(in the rows, 128 means zero)
Each row of numbers belongs to one of the things below and depends on some of the facts about them. Some rows are named. Which thing is each other row?

Facts:
[Q100 Q118 Q154 Q235 Q236 Q284 Q336 Q400 Q431 Q437 Q521 Q559 Q572 Q613 Q636 Q669 Q739 Q755 Q776 Q837 Q851 Q878 Q907 Q921 Q973 Q974] Ω 826
[Q103 Q135 Q146 Q158 Q166 Q168 Q176 Q192 Q201 Q207 Q210 Q25 Q250 Q254 Q255 Q279 Q30 Q320 Q330 Q344 Q348 Q354 Q37 Q377 Q383 Q411 Q414 Q441 Q45 Q458 Q461 Q463 Q465 Q467 Q475 Q480 Q490 Q500 Q504 Q509 Q51 Q529 Q533 Q54 Q541 Q551 Q568 Q57 Q607 Q634 Q649 Q66 Q673 Q678 Q680 Q700 Q702 Q717 Q732 Q734 Q795 Q8 Q809 Q824 Q840 Q854 Q912 Q915 Q925 Q932 Q954 Q966 Q968] Ω 413
[Q108 Q126 Q170 Q194 Q229 Q241 Q353 Q39 Q412 Q43 Q455 Q483 Q487 Q50 Q577 Q584 Q62 Q652 Q655 Q664 Q68 Q697 Q704 Q743 Q746 Q773 Q841 Q850 Q880 Q881 Q882 Q893 Q972] Ω 818
Q100 Σ: Q840 Q43
Q103 Σ: Q207 Q678 Q68
Q108 Σ: Q921 Q458 Q487 Q664
Q118 Σ: Q880 Q809
Q126 Σ: Q773
Q135 Σ: Q776 Q414 Q568
Q146 Σ: Q697 Q43
Q158 Σ: Q500 Q192 Q680 Q559
Q168 Σ: Q411
Q176 Σ: Q201 Q414 Q717
Q192 Σ: Q465 Q702 Q932
Q194 Σ: Q973
Q207 Σ: Q154 Q68
Q210 Σ: Q229 Q192
Q229 Σ: Q235 Q170
Q235 Σ: Q664
Q236 Σ: Q465 Q414
Q241 Σ: Q170
Q25 Σ: Q487
Q254 Σ: Q465 Q284 Q57
Q255 Σ: Q465
Q279 Σ: Q972 Q57
Q284 Σ: Q241
Q320 Σ: Q412
Q330 Σ: Q700 Q118
Q336 Σ: Q697 Q972 Q966
Q344 Σ: Q809
Q348 Σ: Q529
Q354 Σ: Q678
Q37 Σ: Q166
Q377 Σ: Q126 Q210
Q383 Σ: Q809
Q39 Σ: Q907
Q411 Σ: Q154 Q966 Q559
Q412 Σ: Q487
Q414 Σ: Q521
Q431 Σ: Q66 Q229
Q437 Σ: Q475
Q441 Σ: Q480 Q973
Q45 Σ: Q636
Q461 Σ: Q353 Q837 Q201
Q463 Σ: Q458
Q467 Σ: Q54 Q837 Q483 Q414
Q475 Σ: Q8 Q210
Q480 Σ: Q809 Q932
Q483 Σ: Q154
Q487 Σ: Q170 Q500 Q973
Q490 Σ: Q25 Q154 Q932 Q732 Q330
Q500 Σ: Q284
Q504 Σ: Q809 Q241
Q509 Σ: Q966
Q51 Σ: Q809
Q521 Σ: Q465 Q487
Q529 Σ: Q465 Q154
Q533 Σ: Q207 Q458
Q54 Σ: Q932
Q541 Σ: Q954
Q551 Σ: Q880 Q455
Q568 Σ: Q235 Q241
Q57 Σ: Q383 Q475 Q241 Q487
Q572 Σ: Q154 Q8
Q577 Σ: Q521 Q568
Q584 Σ: Q773 Q652
Q607 Σ: Q634 Q490
Q613 Σ: Q43
Q62 Σ: Q521 Q229 Q893 Q241
Q634 Σ: Q458
Q649 Σ: Q487 Q30 Q717
Q655 Σ: Q652 Q284 Q135
Q66 Σ: Q170 Q154 Q8 Q480
Q664 Σ: Q170 Q241 Q30
Q669 Σ: Q776 Q480
Q673 Σ: Q776 Q194 Q966
Q678 Σ: Q973
Q680 Σ: Q235
Q697 Σ: Q636
Q700 Σ: Q66 Q236
Q704 Σ: Q697 Q255
Q717 Σ: Q932
Q732 Σ: Q717
Q734 Σ: Q776 Q968 Q344
Q739 Σ: Q921 Q441 Q649 Q809
Q743 Σ: Q154 Q411
Q746 Σ: Q158
Q755 Σ: Q907 Q461 Q57
Q773 Σ: Q235 Q241
Q776 Σ: Q192
Q809 Σ: Q702
Q824 Σ: Q68
Q837 Σ: Q475 Q487
Q840 Σ: Q8
Q841 Σ: Q146
Q850 Σ: Q170 Q192
Q851 Σ: Q840
Q854 Σ: Q500
Q878 Σ: Q284
Q880 Σ: Q773 Q458
Q881 Σ: Q680
Q882 Σ: Q475 Q568
Q893 Σ: Q702
Q907 Σ: Q636 Q568
Q912 Σ: Q37
Q915 Σ: Q634 Q255 Q795 Q932 Q330
Q921 Σ: Q465
Q925 Σ: Q103
Q954 Σ: Q229 Q809
Q968 Σ: Q480
Q972 Σ: Q776 Q652 Q236 Q882 Q255 Q166 Q400
Q974 Σ: Q344

Some things and their rows:
Q652: [148 129 136 128 126 111 111 141  98 128  68 138 138 127 131  88 138 122
 127 127 111 127 155 125 110 160 166 126 132 109 123 127 140 110 139 142
 141 126 133 140 133 138 100 124 130 135 133 129 145 118 132 119]
Q383: [ 64 129 121 123 111 123 150 107 148 120 161  93 101 151 111  94 114 124
 130 131 102 146 161 195 182 110  77 166 112 191 139 117 158 105 112 124
 107 124 150 116 115 122 145 121 143 144  95 128 147 127 128  74]
Q533: [112 119 123 143 103 184 136 126 134 134 123 131 137 171  90 166 116 153
 131 131 128 120 165 106 134 135 116 115 136 135 127 132 146 148 116 114
 126 121 139 131 127 135 119 156 159 136 124 147  98 114 131 138]
Q461: [121 126 124 126 128 132 119 125 135 131 127 112 124 136 118 153 118 141
 129 123 129 126 122 121 147 116 110 128 131 131 145 122 135 127 125 126
 137 117 127 126 132 122 122 141 141 124 137 136 128 139 129 142]
Q541: [114 130 126 127 125 143 127 115 134 130 134 109 123 136 115 136 117 139
 128 128 131 129 120 136 148 108 113 134 128 139 138 123 135 125 121 125
 127 123 129 127 125 122 125 133 141 134 126 129 127 131 128 134]
Q255: [176 157 126 114 105 167 104 119 117 113 192 206  76  69 148 190  99  74
 126 127 123 104 107 106 138 164 101 153 132 167 141 115 113 158 121 128
 124 151 109 112  98 127 111 120 168 141 145 134 113 124 127 138]
Q475: [ 98 128 128 129 135 140 152 122 143 125 139  68 134 136 119 168 126 139
 127 126 142 134 114 110 144 102 104 126 127 116 147 121 115 128 138 128
 141 103 128 120 135 111 138 132 138 101 135 122 139 147 124 155]
Q103: [109 114 128 130 123 154 132 130 137 129 121 122 136 156 110 148 127 143
 131 126 134 127 145 107 140 117 117 130 135 131 137 127 122 139 127 123
 131 112 138 123 129 122 121 138 135 135 130 127 135 127 133 147]
Q968: [100 118 119 121 144 110 125 123 154 126 119 100 125 133 117 125 119 149
 131 133 132 119 114 165 137  95 103 123 123 137 144 127 126 125 127 124
 128 117 123 125 120 119 131 123  97 131 125 116 126 133 135 156]
Q925: [116 124 127 129 128 139 126 122 137 129 135 116 125 139 114 141 115 143
 128 127 130 128 119 123 139 112 116 129 132 142 140 123 133 128 122 126
 133 119 127 126 124 123 121 138 141 131 131 131 118 134 131 145]
Q824: [118 121 129 127 124 155 126 125 137 127 122 118 127 148 109 147 119 140
 130 128 134 127 128 119 136 120 120 130 134 137 136 125 126 135 124 124
 131 112 134 124 123 118 119 137 135 136 129 127 129 131 133 145]
Q634: [114 120 117 150  97 180 136 123 142 137 125 135 136 179  77 174 115 169
 132 136 123 111 180 101 135 139 119 103 133 135 126 135 161 150 109 107
 126 125 136 137 136 150 115 168 167 134 125 161  68 104 129 138]
Q43: [144 130 140 128 126  88 102 147  92 127  68 127 136 127 132  89 142 124
 126 126 113 130 157 122 108 160 163 127 132 113 124 127 145 107 143 141
 145 119 134 138 136 138  99 124 135 136 138 129 149 121 134 120]
Q467: [116 132 122 127 130 136 128 118 140 127 135 110 121 118 117 162 115 131
 129 133 131 122 119 123 139 117 107 126 127 133 145 125 127 135 128 125
 134 120 125 126 124 121 128 130 134 124 131 131 125 132 128 152]
Q746: [138 139 132 135 132 120 143 132 110 124  82 118 140 116 134 107 142 129
 125 134 115 123 148 138 104 158 145 118 123 119 121 129 145 117 142 142
 137 127 127 135 123 133 123 117 124 109 124 121 137 121 127 120]
Q8: [119 113 134 119 128 133 104 133 133 129 111 111 132 149 121 138 119 140
 130 117 134 133 126 109 133 108 131 135 139 137 143 124 123 127 127 128
 133 111 136 120 125 118 110 132 134 151 137 121 151 139 142 154]
Q664: [162 134 142 148 159 132 175 123 123 122  84 141 157 142 154  72 134 119
 124 118 120 145 105 117 112 122 192 127 142 114  81 137 162 116 114 148
 120 158 111 146  86 117 141 108 140 118 106 114  81 118 122 111]
Q878: [157 132 131 129 130 112 104 134 113 137 178 154 131 105 144 121 148 101
 128 123 142 136 113 116 114 134 141 126 120 106 114 136 101 130 130 124
 117 144 130 129 153 136 150 137 120 129 125 136 151 132 118 100]

Name these rows:
No name comes twice in this set of rows, the named rows included.
[140 159 136 132 129 102 108 129  96 131 111  68 138 105 125 120 140 124
 126 134 119 130 137 126 112 169 136 119 115  95 144 117 142 104 153 144
 154 113 132 144 161 132 113 132 140 106 134 130 176 133 124 115] | Q697
[162 164 139 163 141 163 176 106 124 132 119 116 160 137 125 108 128 133
 123 135 124 142 101 109 106 138 182 112 128 118  82 138 186 123 114 146
 123 159 114 160 104 124 145 132 161 120  86 122  77 106 122  99] | Q773
[119 102 114 127 127 117 157 134 155 124  96 143 123 145 139 147 119 142
 128 122 116 116 134 135 150 105 104 122 142 120 134 130 135 134 118 116
 129 126 115 119 118 131 139 129 144  95 157 142  59 139 114 144] | Q649
[119 123 123 134 129 141 181 126 148 118 131 109 128 139 141 160 117 128
 125 114 123 138 117 111 175 104 106 137 139 118 132 120 141 125 116 128
 128 132 116 120 122 115 157 134 184  86 142 133  72 148 108 119] | Q57
[ 87 113 137 130 111 199 182 120 141 113 141 133 141 168 100 166 127 127
 130 130 149 135 172  76 120 115 115 125 134 156 126 129  91 162 130 122
 123 106 149 106 109 113 124 121 134 140 116 111 142 121 145 165] | Q207
[151 154 131 130 132 116  77 133 115 147 200  85 136  91 125 146 152 118
 127 131 149 141  95 112 118 140 129 119 108  92 138 128 105 116 147 129
 139 125 135 140 191 134 149 153 123 112 125 142 186 143 118 107] | Q907
[131 115 128 115 126 118  81 126 126 132 110 135 114 137 129 118 108 135
 133 120 116 127 120 145 146 120 133 146 137 154 137 127 139 125 115 125
 126 127 127 128 117 127 100 130 135 163 134 133 137 130 141 134] | Q702
[115  96 114 124 121 116 177 144 147 115  86 156 122 156 146 155 122 135
 127 113 111 121 151 112 170 112 101 127 148 110 136 126 124 136 118 118
 127 124 118 105 122 129 149 128 168  74 167 143  58 145 101 138] | Q25
[ 82 131 120 118 111 109 127 109 152 120 153 108  96 138 119  88 110 117
 132 131 102 138 154 202 174 115  86 167 111 198 139 120 162 107 108 125
 104 129 142 120 115 123 131 115 130 160 102 123 148 122 134  75] | Q809
[123 141 126 163  91 167 162 129 113 130  88 137 149 169  91 134 137 145
 128 146 109 121 198 108  97 183 153  97 124 109 103 139 174 136 122 127
 129 137 140 147 138 158 121 155 171 119 109 153  80  90 122  98] | Q880
[124 106 122 134 118 102 188 153 122 105  41 152 135 142 163 106 145 111
 122 122  93 122 191 117 138 155 128 120 145  84 121 128 137 119 137 133
 135 130 120 115 129 142 148 110 154  58 163 136  64 130  97 111] | Q412
[159 148 127 119 117 166 123 118 132 118 171 159  99  97 144 176 106  98
 126 125 128 123 104 107 148 142 109 149 134 152 139 118 128 145 121 127
 126 143 115 122 105 123 122 124 166 131 137 131 116 133 125 133] | Q254
[156 116 143 129 151 101 128 142 111 123  50 152 148 145 157  56 137 119
 128 119 116 139 120 126 109 127 191 130 146 115 100 135 145 110 127 145
 130 143 121 139 102 127 114 108 122 135 128 109 114 121 133 122] | Q170
[170 132 130 110 109 161  85 124 111 118 157 211  93  98 150 161 103  90
 128 118 119 113 113 105 139 152 123 155 143 167 140 119 116 147 116 127
 128 149 121 119 100 130  98 126 164 159 151 130 129 128 135 138] | Q465

Now the same things, written a new way:
Some things and their rows:
Q8: [179 121  99 140 116 121 135 127 109 129 114 106 105 114 171  89 128 116
 145 130 143 114 105 107 114 149 153 125 142 102 120  93 138 146 158 134
 120 149 181 145 173 105]
Q809: [130 117 142 122 157 169 162 130 106 171 124 107 129 122 184 131 166 131
 116 100 116 123 144 113 137 136 128 129 127 101 119 105 126 111 114 113
 117 170 121 132 218 107]
Q504: [121 137 167 124 164 129 112 131 126 126 151 107 101 117 103 107 113 122
 112 101 124 120 117 110 123 134 114 127 140 108 123 110 122 115 123 123
 125 141 109 111 132 139]
Q475: [162 121 107 123 124 118 125 129 121 123 112 106  99 117 126  89 114 117
 123 107 145 116 115 100 115 140 128 128 134 111 114  99 118 139 142 128
 122 133 156 117 161 110]
Q572: [129 110 162 122 119 114 117 151 104 128 129 174 119 126 114 124 111 100
 193 165 135 126 119 115 115 125 118 127 128 106 133 143 124 235 184 111
 148 115 114 123 118 100]
Q207: [144 119 113 118 128 174 110 133 134 124 113 116  99 138 122  82 154 101
 115 173 115 121 115 113 116 123 173 119 157 126 125 107 122 152 139 188
 123 152 146 126 122 132]
Q146: [111 167 141 123 117 119 112 124 146 124 110 169 166 122 132  84 115 117
 119 101 141 119 120 113 193 118 150 140 103 110 118  97 118 128 125 157
 125 142 144 122 118 105]
Q717: [142 126 128 143 126 125 167 126 117 123 122 102 111 113 134  93 143 136
 127 116 122 120 159 117 120 128 148 122 105  98 129 103 126 113 133 144
 125 146 156 126 184 112]
Q739: [111 125 206 120 132 120 151 137 121 126 150 117 145 113 106 163 111  99
 146 135 119 173 171 119 117 118 112 130 109 103 177 173 110 144 132 102
 150 110 110 120 109 126]
Q881: [122 141 101 126 115 117 109 126 107 115 120 131 128 129 139 182 116 144
 118 106 137 136 119 144 121 135 114 129 164 205 121 150 129 135 121 106
 132 114 108 122 105 159]
Q176: [122 127 159 126 149 118 130 130 151 116 151 106 103 115 105  92 114 125
 124 106 116 124 168 143 112 121 121 126 108 104 118 116 114 112 136 170
 130 115 146 120 130 138]
Q824: [127 128 131 123 119 165 112 146 145 129 112 122 102 124 119  89 134 105
 112 154 117 130 128 115 124 124 160 131 147 135 124 108 119 148 130 191
 145 145 131 120 111 160]
Q170: [146 121  95 144 107 114 156 124 105 124 112 110 136 116 199 216 157 156
 129 135 160 126 106 120 117 162 118 122 160 187 121 117 180 110 113 103
 126 116 124 168 109 116]
Q743: [147 120 105 135 129 119 112 128 104 139 126 177 118 118 137 148 127 109
 144 140 113 121 112 170 117 121 112 129 144 201 123 173 145 221 148 118
 119 118 114 121 108 163]
Q652: [143 119 100 122 109 111 131 123 106 133 111 135 160 163 145 203 174 175
 116 124 133 121 117 182 140 133 118 127 126 161 118 164 184 109 118 101
 124 115 133 165 109 107]
Q241: [135 122 102 137 116 111 143 124 107 121 112 108 128 127 179 216 136 160
 115 113 155 133 119 118 117 160 111 131 167 201 125 129 154 109 119 100
 118 116 119 152 102 123]
Q755: [116 120 173 118 125 111 136 135 149 113 125 152 170 110 106 137 110 105
 157 130 154 130 123 112 130 122 114 133 102  99 152 144 119 142 140 104
 143 109 113 121 108 106]
Q158: [132 121 118 112 155 132 110 129 151 128 149 109 101 128 105  91 118 107
 113 105 121 123 115 108 119 121 117 121 147 117 123 127 118 126 122 141
 121 133 115 117 123 130]

Name these rows:
No name comes twice in this set of rows, the named rows included.
[138 120 102 143 108 180 148 124 118 125 114 110  98 179 129  91 179 186
 116 152 132 122 114 112 126 142 223 122 171 103 150  97 179 105 119 136
 124 163 138 127 151 128] | Q458
[114 119 159 119 117 121 111 139 153 124 143 243 192 169 101 137 117 111
 122 153 125 130 126 127 140 120 114 127 107  98 169 192 116 170 140 101
 140 111 111 125 116 107] | Q336
[123 114 120 115 112 115 158 122 142 151 147 170 178 180 104 175 119 147
 142 174 142 129 127 122 129 120 114 127 110  97 153 183 129 109 138 104
 130 111 138 152 128  98] | Q400
[160 123 109 128 116 116 108 126 111 121 110 108 101 111 149  82 116 107
 139 107 137 109 110 116 120 132 140 127 131 105 117 104 122 164 156 145
 129 140 159 122 149 108] | Q840
[154 117  98 160 119 115 109 124  98 136 117 148 125 117 158 155 146 104
 173 148 119 126 116 164 114 123 114 124 136 197 118 150 171 194 149 108
 125 119 139 138 108 147] | Q483
[114 117 124 122 115 113 172 126 138 123 116 111 146 108 122 157 109 107
 182 171 149 137 112 109 122 134 116 125 114 102 130 143 123 128 149 109
 148 108 122 121 107 101] | Q837
[129 151 141 137 149 113 125 125 100 157 122 109 173 113 180 211 132 128
 122 106 112 135 139 148 124 128 115 129 117 152 123 142 152 133 121 102
 124 119 115 115 107 150] | Q893
[125 139 194 132 141 112 108 131 128 124 184 123 103 112 102  91 116 134
 122 107 119 120 167 148 117 122 144 125 110 107 138 112 116 115 134 150
 133 144 116 115 129 155] | Q915
[118 145 108 143 116 114 109 124 101 128 106 144 167 123 161 173 121 130
 138 121 122 121 117 163 132 131 122 132 121 182 129 143 156 137 120 104
 123 119 116 133 102 150] | Q50
[141 124 100 118 122 170 117 126 153 156 111 131 122 158 152  86 197 112
 114 172 116 123 119 114 172 116 137 134 137 109 127 107 134 112 125 155
 127 153 172 184 163 106] | Q966
[150 123 116 141 121 144 177 123 108 152 118 100 107 117 154 103 175 146
 130 126 118 120 160 113 112 137 156 129 107  99 116  99 169 107 127 135
 123 165 170 139 215 105] | Q932
[122 135 126 124 122 142 117 125 145 125 118 117 110 129 123  91 120 123
 118 121 125 117 126 116 147 127 147 122 125  99 121 105 117 112 124 157
 126 141 133 120 134 120] | Q250
[119 147 129 153 117 110 115 127 103 110 147 124 103 111 108 169 114 149
 134 106 122 145 125 186 121 117 119 124 140 205 131 165 121 123 122 108
 127 118 110 117  99 196] | Q108
[119 162 106 157 116 117 116 122 101 117 105 164 222 121 226 151 121 130
 159 129 150 121 116 141 169 129 115 125 108 168 124 107 194 147 126 101
 120 111 150 174 108 106] | Q43

